Here is a tiny trained network, its code and every weight. The questions are about switching its units off for an input and a target symbol, where a switched-off unit gives its printed mean instead of its output.

import numpy as np


def w(rows, s, z=0):
    codes = np.array(rows[::2]) - 128.0
    scale = np.full(codes.shape[1], s)
    scale[-1] = z or s
    return codes * scale


def f(y):
    return y / 2 * (1 + np.tanh(0.7978845608 * (y + 0.044715 * y**3)))


def softmax(a):
    e = np.exp(a - a.max(-1, keepdims=True))
    return e / e.sum(-1, keepdims=True)


def log_softmax(a):
    a = a - a.max(-1, keepdims=True)
    return a - np.log(np.exp(a).sum(-1, keepdims=True))


def net(x, mask):
    ids = ['ΔΛΣαγεζημτφ'.index(c) for c in x.split()]
    T = len(ids)
    res = E[ids] + P[:T]
    r = res
    for j in range(2):
        rows = slice(4 * j, 4 * j + 4)
        q, k, v = (r @ M[0][rows].T for M in (Q, K, V))
        z = softmax(np.where(np.tri(T) > 0, q @ k.T / 4**0.5, -1e9)) @ v
        o = O[0][rows]
        res = res + np.where(mask[j], z, o[:, -1]) @ o[:, :-1]
    y = f(res @ A[0][:, :-1].T + A[0][:, -1])
    res = res + np.where(mask[2:6], y, B[0][:, -1]) @ B[0][:, :-1]
    return log_softmax(res[-1] @ U[:, :-1].T + U[:, -1])


Q, K, V, O, A, B = {}, {}, {}, {}, {}, {}
E = w([
[253,131,142],'Δ',
[99,16,58],'Λ',
[220,52,96],'Σ',
[107,94,114],'α',
[144,37,177],'γ',
[150,117,215],'ε',
[24,161,53],'ζ',
[99,134,178],'η',
[148,148,124],'μ',
[70,66,160],'τ',
[154,102,84],'φ',
],0.015)
P = w([
[141,188,82],'0',
[162,44,169],'1',
[167,38,169],'2',
[166,26,169],'3',
[172,20,159],'4',
[168,1,149],'5',
],0.0098)
Q[0] = w([
[129,144,120],'head 1',
[106,251,68],'head 1',
[114,54,88],'head 1',
[118,216,163],'head 1',
[172,169,143],'head 2',
[129,178,105],'head 2',
[107,70,234],'head 2',
[174,112,62],'head 2',
],0.013)
K[0] = w([
[158,112,159],'head 1',
[130,6,194],'head 1',
[60,155,61],'head 1',
[175,82,148],'head 1',
[174,183,132],'head 2',
[159,140,143],'head 2',
[49,160,132],'head 2',
[208,112,68],'head 2',
],0.012)
V[0] = w([
[178,57,218],'head 1',
[201,181,116],'head 1',
[177,30,88],'head 1',
[129,117,251],'head 1',
[149,178,136],'head 2',
[104,151,180],'head 2',
[153,132,157],'head 2',
[98,129,144],'head 2',
],0.016)
O[0] = w([
[128,10,185,119],'head 1',
[246,120,126,249],'head 1',
[117,128,242,203],'head 1',
[117,27,112,41],'head 1',
[95,94,109,4],'head 2',
[150,105,58,82],'head 2',
[115,86,99,174],'head 2',
[160,134,101,107],'head 2',
],0.013,0.0035)
A[0] = w([
[187,60,54,187],'neuron 1',
[93,83,164,137],'neuron 2',
[185,156,123,255],'neuron 3',
[2,230,44,72],'neuron 4',
],0.0082,0.0086)
B[0] = w([
[109,109,86,249],'neuron 1',
[95,152,184,187],'neuron 2',
[143,180,78,251],'neuron 3',
[127,1,200,209],'neuron 4',
],0.0087,0.012)
U = w([
[128,151,126,121],'Δ',
[70,215,202,41],'Λ',
[90,143,2,191],'Σ',
[172,166,203,91],'α',
[152,203,40,85],'γ',
[151,216,118,116],'ε',
[111,196,118,181],'ζ',
[63,83,210,46],'η',
[76,133,143,255],'μ',
[233,120,134,82],'τ',
[136,40,94,103],'φ',
],0.0077)

Each question gives the input, a string of symbols that net reads in full, and the target symbol t.
The units are the heads (4 rows each of Q, K, V and O) and the neurons (one row each of A and B). Each row of codes is followed by its name. A weight is (code - 128) times the scale printed after its matrix; where a second scale follows, it is the last column's (O, A, B and U).
mask holds one flag per unit, heads first, then neurons. A switched-off unit (its flag False) gives its mean, the last column of its rows in O or B, instead of its output. The means were averaged over made-up inputs and are rounded, as every weight is.
A unit's drop is (log p(t) with every unit on - log p(t) with that unit switched off) / (log p(t) with every unit on - log p(t) with every unit switched off).
The circuit of an input: a set's keep is (log p(t) with only the set's units on - log p(t) with every unit switched off) / (log p(t) with every unit on - log p(t) with every unit switched off). Starting from all 6 units, units are removed one at a time, each time the one whose removal leaves the highest keep (on an exact tie, the one counted first), for as long as the keep stays at least 0.8.
units of the circuit, in order: the units of the circuit, biggest drop first
most important unit: the unit with the biggest drop
k most important neurons: the k neurons with the biggest drops, biggest first
which heads matter: for each layer, one digit per head in row order, 1 if its drop is at least 0.15 and else 0, layers parted by /
drop of u: that unit's drop, to one decimal
input η ε Δ μ η, target Σ: which heads matter	10
input γ Δ ε Δ Λ, target η: which heads matter	10
input Λ Δ ε, target Λ: which heads matter	10
input Δ τ ε, target τ: most important unit	head 1
input γ γ Δ, target η: which heads matter	10
input φ φ Δ ε, target ε: units of the circuit, in order	head 1; neuron 4
input μ ε Δ, target γ: which heads matter	10
input μ τ η ε ε ε, target γ: units of the circuit, in order	head 1; neuron 4
input η η Σ Σ Σ, target Σ: 2 most important neurons	neuron 4; neuron 1
input Σ η ε η, target α: 2 most important neurons	neuron 1; neuron 4
input η Δ Λ ε, target Σ: drop of neuron 4	0.1
input γ Δ ε ε, target η: drop of head 1	1.5
input η ε ε ε τ, target Σ: drop of head 1	0.7
input ε Δ η τ τ, target φ: units of the circuit, in order	head 1
